Below are the code and all the weights of a small trained network. Each question names an input and a class and asks about switching units off, where a switched-off unit gives its printed mean instead of its output.

import numpy as np


def w(rows, s, z=0):
    codes = np.array(rows[::2]) - 128.0
    scale = np.full(codes.shape[1], s)
    scale[-1] = z or s
    return codes * scale


def f(y):
    return np.maximum(y, 0)


def log_softmax(a):
    a = a - a.max(-1, keepdims=True)
    return a - np.log(np.exp(a).sum(-1, keepdims=True))


def net(x, mask):
    res = np.array(x, float).reshape(1, 5) / 4 @ E
    y = f(res @ A[0][:, :-1].T + A[0][:, -1])
    res = res + np.where(mask, y, B[0][:, -1]) @ B[0][:, :-1]
    return log_softmax(res[-1] @ U[:, :-1].T + U[:, -1])


A, B = {}, {}
E = w([
[165,12,71,159,72,118,165,84],'x0',
[151,135,220,98,131,99,205,118],'x1',
[67,155,97,147,222,190,129,8],'x2',
[167,176,118,68,57,192,175,106],'x3',
[146,131,154,210,52,140,74,50],'x4',
],0.011)
A[0] = w([
[240,75,130,162,10,113,143,84,250],'n1',
[57,228,199,152,156,162,78,115,112],'n2',
[155,194,151,172,130,183,85,102,137],'n3',
[145,216,162,114,159,103,58,61,115],'n4',
[95,89,148,196,80,149,107,73,121],'n5',
[139,131,130,154,118,182,50,143,253],'n6',
[200,181,195,55,74,120,243,164,159],'n7',
[175,142,136,115,141,93,115,188,114],'n8',
[143,181,76,76,119,212,87,171,80],'n9',
[146,184,178,156,168,167,90,102,119],'n10',
[97,120,136,118,92,50,75,178,152],'n11',
[96,117,178,143,162,108,78,183,169],'n12',
[101,48,190,152,143,99,144,108,121],'n13',
[130,202,94,103,137,164,121,184,183],'n14',
[187,117,122,206,10,128,151,93,155],'n15',
[155,159,169,81,82,122,198,149,173],'n16',
[110,90,142,174,178,122,123,97,167],'n17',
[141,119,128,154,49,135,127,107,115],'n18',
[120,141,73,139,118,202,91,29,163],'n19',
[104,172,124,78,180,187,226,40,104],'n20',
[77,183,188,116,109,131,116,108,110],'n21',
[94,82,144,163,122,124,63,102,161],'n22',
],0.011,0.0047)
B[0] = w([
[185,62,147,88,113,6,100,142,248],'n1',
[129,117,154,136,76,65,73,198,205],'n2',
[127,102,74,115,123,127,65,119,175],'n3',
[111,117,146,124,85,143,81,175,182],'n4',
[109,124,102,94,133,161,146,105,187],'n5',
[94,125,110,106,137,146,107,90,183],'n6',
[185,221,149,75,104,118,198,82,250],'n7',
[139,167,95,120,96,191,125,114,173],'n8',
[146,174,99,27,127,161,125,141,168],'n9',
[110,136,123,129,115,117,88,200,175],'n10',
[196,163,128,146,104,127,130,110,184],'n11',
[158,128,108,134,96,139,121,86,184],'n12',
[120,138,122,66,139,123,139,150,173],'n13',
[141,174,150,70,79,145,79,115,179],'n14',
[225,113,100,90,137,61,146,101,217],'n15',
[171,154,133,104,103,90,152,114,206],'n16',
[113,107,119,107,164,119,158,110,181],'n17',
[163,100,124,91,137,93,151,105,173],'n18',
[135,124,19,95,162,142,202,78,209],'n19',
[143,203,159,189,189,116,197,42,211],'n20',
[148,117,143,179,108,109,96,144,167],'n21',
[159,109,94,137,102,150,132,98,182],'n22',
],0.011,0.018)
U = w([
[201,146,79,49,132,129,225,31,133],'0',
[143,3,136,113,100,59,84,233,117],'1',
[120,155,223,110,149,64,203,199,111],'2',
[141,176,161,217,69,154,71,151,177],'3',
[50,74,79,230,213,237,252,68,152],'4',
[160,113,207,142,84,139,250,197,1],'5',
[50,141,159,249,186,131,180,124,74],'6',
[43,139,59,45,106,254,108,171,160],'7',
],0.0087,0.0028)

Each question gives the input, the list of numbers given to net, and the class t.
The units are the neurons (one row each of A and B). Each row of codes is followed by its name. A weight is (code - 128) times the scale printed after its matrix; where a second scale follows, it is the last column's (A, B and U).
mask holds one flag per neuron, in row order. A switched-off neuron (its flag False) gives its mean, the last column of its row in B, instead of its output. The means were averaged over made-up inputs and are rounded, as every weight is.
A unit's drop is (log p(t) with every unit on - log p(t) with that unit switched off) / (log p(t) with every unit on - log p(t) with every unit switched off).
The circuit of an input: a set's keep is (log p(t) with only the set's units on - log p(t) with every unit switched off) / (log p(t) with every unit on - log p(t) with every unit switched off). Starting from the 12 units with the biggest drops (on a tie, the unit counted first), units are removed one at a time, each time the one whose removal leaves the highest keep (on an exact tie, the one counted first), for as long as the keep stays at least 0.8.
units of the circuit, in order: the units of the circuit, biggest drop first
top k neurons: the k neurons with the biggest drops, biggest first
drop of u: that unit's drop, to one decimal
input [-7,7,8,8,8], class 3: top 4 neurons	n2, n4, n10, n21
input [-7,-8,-3,-5,8], class 3: units of the circuit, in order	n1, n2
input [-4,5,5,0,-8], class 2: units of the circuit, in order	n19, n2, n15
input [-7,6,7,-8,5], class 1: units of the circuit, in order	n2
input [-1,-3,1,-3,0], class 7: units of the circuit, in order	n1, n7, n15
input [5,-1,-4,-6,1], class 1: top 4 neurons	n7, n20, n19, n1
input [-8,5,5,-6,-3], class 3: top 2 neurons	n1, n20
input [-8,0,6,8,6], class 7: top 2 neurons	n19, n9
input [-3,5,6,-4,3], class 3: top 3 neurons	n1, n2, n20
input [8,2,-5,-7,2], class 1: top 4 neurons	n1, n7, n20, n19
input [-4,8,7,-7,4], class 3: top 2 neurons	n1, n20
input [-8,-2,-6,-4,8], class 3: top 2 neurons	n1, n11
input [-4,-4,0,6,-1], class 7: top 2 neurons	n15, n1
input [-6,-3,4,-8,-8], class 1: top 2 neurons	n2, n7
input [-4,-8,-8,-2,0], class 7: top neuron	n7
input [6,-1,-6,-8,-8], class 1: top 4 neurons	n7, n20, n19, n15
input [-3,-6,-4,-7,7], class 1: top 2 neurons	n7, n20
input [-3,7,5,-6,0], class 2: drop of n2	0.1
input [-6,1,-3,1,7], class 1: drop of n5	0.0
input [-8,-3,6,0,0], class 7: drop of n1	0.2
input [6,4,8,-7,-2], class 4: drop of n7	0.1
input [-6,1,-4,-2,7], class 1: top neuron	n20
